Here is a tiny trained network, its code and every weight. The questions are about switching its units off for an input and a class, where a switched-off unit gives its printed mean instead of its output.

import numpy as np


def w(rows, s, z=0):
    codes = np.array(rows[::2]) - 128.0
    scale = np.full(codes.shape[1], s)
    scale[-1] = z or s
    return codes * scale


def f(y):
    return np.maximum(y, 0)


def log_softmax(a):
    a = a - a.max(-1, keepdims=True)
    return a - np.log(np.exp(a).sum(-1, keepdims=True))


def net(x, mask):
    res = np.array(x, float).reshape(1, 8) / 4 @ E
    y = f(res @ A[0][:, :-1].T + A[0][:, -1])
    res = res + np.where(mask, y, B[0][:, -1]) @ B[0][:, :-1]
    return log_softmax(res[-1] @ U[:, :-1].T + U[:, -1])


A, B = {}, {}
E = w([
[128,129,125,130,126,127,126],'x0',
[235,137,175,121,101,236,42],'x1',
[65,83,139,229,28,186,144],'x2',
[56,161,121,198,206,113,1],'x3',
[129,128,129,127,131,128,129],'x4',
[128,129,131,127,127,125,127],'x5',
[114,36,34,66,76,113,52],'x6',
[48,234,152,48,45,141,100],'x7',
],0.0073)
A[0] = w([
[99,187,153,98,96,136,127,82],'n1',
[91,185,150,80,91,134,120,85],'n2',
[57,86,89,118,128,46,180,101],'n3',
[216,118,171,132,92,247,52,87],'n4',
[178,98,126,85,92,141,223,93],'n5',
[191,166,106,28,213,80,110,95],'n6',
[77,90,138,224,38,201,131,82],'n7',
[68,149,128,202,217,91,2,72],'n8',
[173,100,137,83,80,132,205,83],'n9',
[18,120,96,161,138,42,233,86],'n10',
[84,204,147,73,86,141,121,77],'n11',
[182,51,132,185,187,124,156,85],'n12',
[231,132,181,136,90,241,56,70],'n13',
[183,159,103,17,213,91,111,98],'n14',
[85,206,167,75,90,148,123,94],'n15',
[61,79,106,226,37,188,150,79],'n16',
[174,174,93,47,216,77,105,108],'n17',
[142,228,216,181,192,129,180,67],'n18',
[88,169,132,81,89,139,104,82],'n19',
[164,84,124,169,164,120,147,2],'n20',
[194,54,121,189,204,138,164,100],'n21',
[93,212,178,99,105,140,135,108],'n22',
[193,68,115,187,187,124,154,95],'n23',
[121,213,230,191,177,130,209,79],'n24',
[94,183,145,79,98,142,113,73],'n25',
[90,189,129,96,91,145,121,92],'n26',
[98,24,6,36,76,88,21,65],'n27',
[163,109,139,89,92,128,206,67],'n28',
[183,99,142,191,192,127,169,93],'n29',
[182,96,129,66,89,123,207,112],'n30',
[178,116,133,86,75,126,216,106],'n31',
[112,177,170,155,145,106,185,67],'n32',
],0.007,0.0045)
B[0] = w([
[115,89,96,120,100,104,119,166],'n1',
[103,76,96,121,95,93,106,175],'n2',
[169,173,102,69,202,124,141,217],'n3',
[153,174,104,56,209,76,149,224],'n4',
[71,164,129,165,146,167,66,206],'n5',
[135,137,204,183,94,87,164,221],'n6',
[144,154,222,169,114,80,174,211],'n7',
[41,201,124,186,163,213,35,231],'n8',
[63,172,124,174,155,171,60,195],'n9',
[172,183,110,39,216,71,137,243],'n10',
[108,85,95,123,90,92,106,185],'n11',
[94,84,85,109,75,80,97,199],'n12',
[160,174,102,46,210,68,138,225],'n13',
[138,134,209,177,96,90,166,221],'n14',
[106,80,88,117,84,91,114,191],'n15',
[147,145,222,169,113,66,174,216],'n16',
[120,140,193,169,99,102,159,219],'n17',
[179,88,101,143,108,217,176,214],'n18',
[117,86,103,128,93,106,124,169],'n19',
[112,91,97,111,84,93,111,151],'n20',
[85,79,87,115,72,79,99,212],'n21',
[122,75,85,124,85,113,122,188],'n22',
[83,76,85,106,64,80,98,200],'n23',
[191,102,94,124,130,212,166,222],'n24',
[108,82,96,126,88,86,112,170],'n25',
[117,94,108,121,100,106,118,172],'n26',
[221,92,111,147,118,255,216,254],'n27',
[80,166,123,161,156,170,72,182],'n28',
[115,76,91,114,71,105,120,193],'n29',
[73,174,129,181,148,177,64,209],'n30',
[84,167,131,154,151,159,74,207],'n31',
[171,127,116,115,144,170,154,170],'n32',
],0.0086,0.0078)
U = w([
[86,43,72,114,69,76,99,102],'0',
[58,193,131,179,159,196,50,108],'1',
[167,182,106,38,208,76,150,98],'2',
[139,136,252,189,94,76,181,77],'3',
[194,82,96,137,113,239,185,254],'4',
],0.013,0.0024)

Each question gives the input, the list of numbers given to net, and the class t.
The units are the neurons (one row each of A and B). Each row of codes is followed by its name. A weight is (code - 128) times the scale printed after its matrix; where a second scale follows, it is the last column's (A, B and U).
mask holds one flag per neuron, in row order. A switched-off neuron (its flag False) gives its mean, the last column of its row in B, instead of its output. The means were averaged over made-up inputs and are rounded, as every weight is.
A unit's drop is (log p(t) with every unit on - log p(t) with that unit switched off) / (log p(t) with every unit on - log p(t) with every unit switched off).
The circuit of an input: a set's keep is (log p(t) with only the set's units on - log p(t) with every unit switched off) / (log p(t) with every unit on - log p(t) with every unit switched off). Starting from the 12 units with the biggest drops (on a tie, the unit counted first), units are removed one at a time, each time the one whose removal leaves the highest keep (on an exact tie, the one counted first), for as long as the keep stays at least 0.8.
units of the circuit, in order: the units of the circuit, biggest drop first
top k neurons: the k neurons with the biggest drops, biggest first
drop of u: that unit's drop, to one decimal
input [-6,-2,1,-6,-7,0,7,-2], class 4: units of the circuit, in order	n27
input [3,-6,0,5,6,-4,-6,6], class 0: units of the circuit, in order	n22; n15
input [-8,6,1,-5,-8,6,3,-4], class 2: top 2 neurons	n13; n4
input [4,-4,0,-8,6,-8,3,-6], class 1: units of the circuit, in order	n30; n5
input [-8,3,-3,0,5,-7,-5,0], class 4: top 2 neurons	n18; n10
input [3,4,-5,-8,-3,1,8,-3], class 1: units of the circuit, in order	n30; n9
input [-2,5,4,1,8,-7,8,-5], class 4: top 2 neurons	n27; n10
input [8,2,-2,5,-3,-5,-7,-1], class 4: top 2 neurons	n18; n24
input [3,6,8,-5,5,-3,-4,-1], class 3: top 3 neurons	n7; n16; n10
input [5,-7,5,2,-1,-8,7,2], class 2: units of the circuit, in order	n10; n3
input [-5,5,7,8,-4,-1,5,-8], class 0: top 3 neurons	n21; n23; n12
input [-2,8,-7,-6,-4,-5,7,-8], class 0: top 2 neurons	n21; n23
input [5,4,-2,-3,-8,0,7,6], class 4: top 4 neurons	n27; n21; n23; n12
input [6,-7,7,6,-7,-5,-5,1], class 2: units of the circuit, in order	n10
input [3,7,-3,-7,-6,7,-8,7], class 4: top 4 neurons	n18; n24; n10; n8
input [6,5,-2,-2,-5,-1,-5,-3], class 2: top 3 neurons	n13; n27; n4
input [-3,-6,3,-3,-4,6,-6,-2], class 2: top 2 neurons	n10; n27
input [4,-8,1,-7,4,6,-2,-7], class 2: top 4 neurons	n10; n3; n8; n15
input [1,7,-1,-5,2,-2,-7,-1], class 2: top 4 neurons	n13; n4; n27; n8
input [7,-1,8,-3,1,-5,7,4], class 3: units of the circuit, in order	n16
input [-2,-4,8,0,3,0,4,-6], class 3: drop of n16	0.9
input [-2,-2,-4,-4,4,-1,2,1], class 1: drop of n7	0.2
input [3,4,1,-8,-2,-4,8,1], class 1: drop of n31	0.1
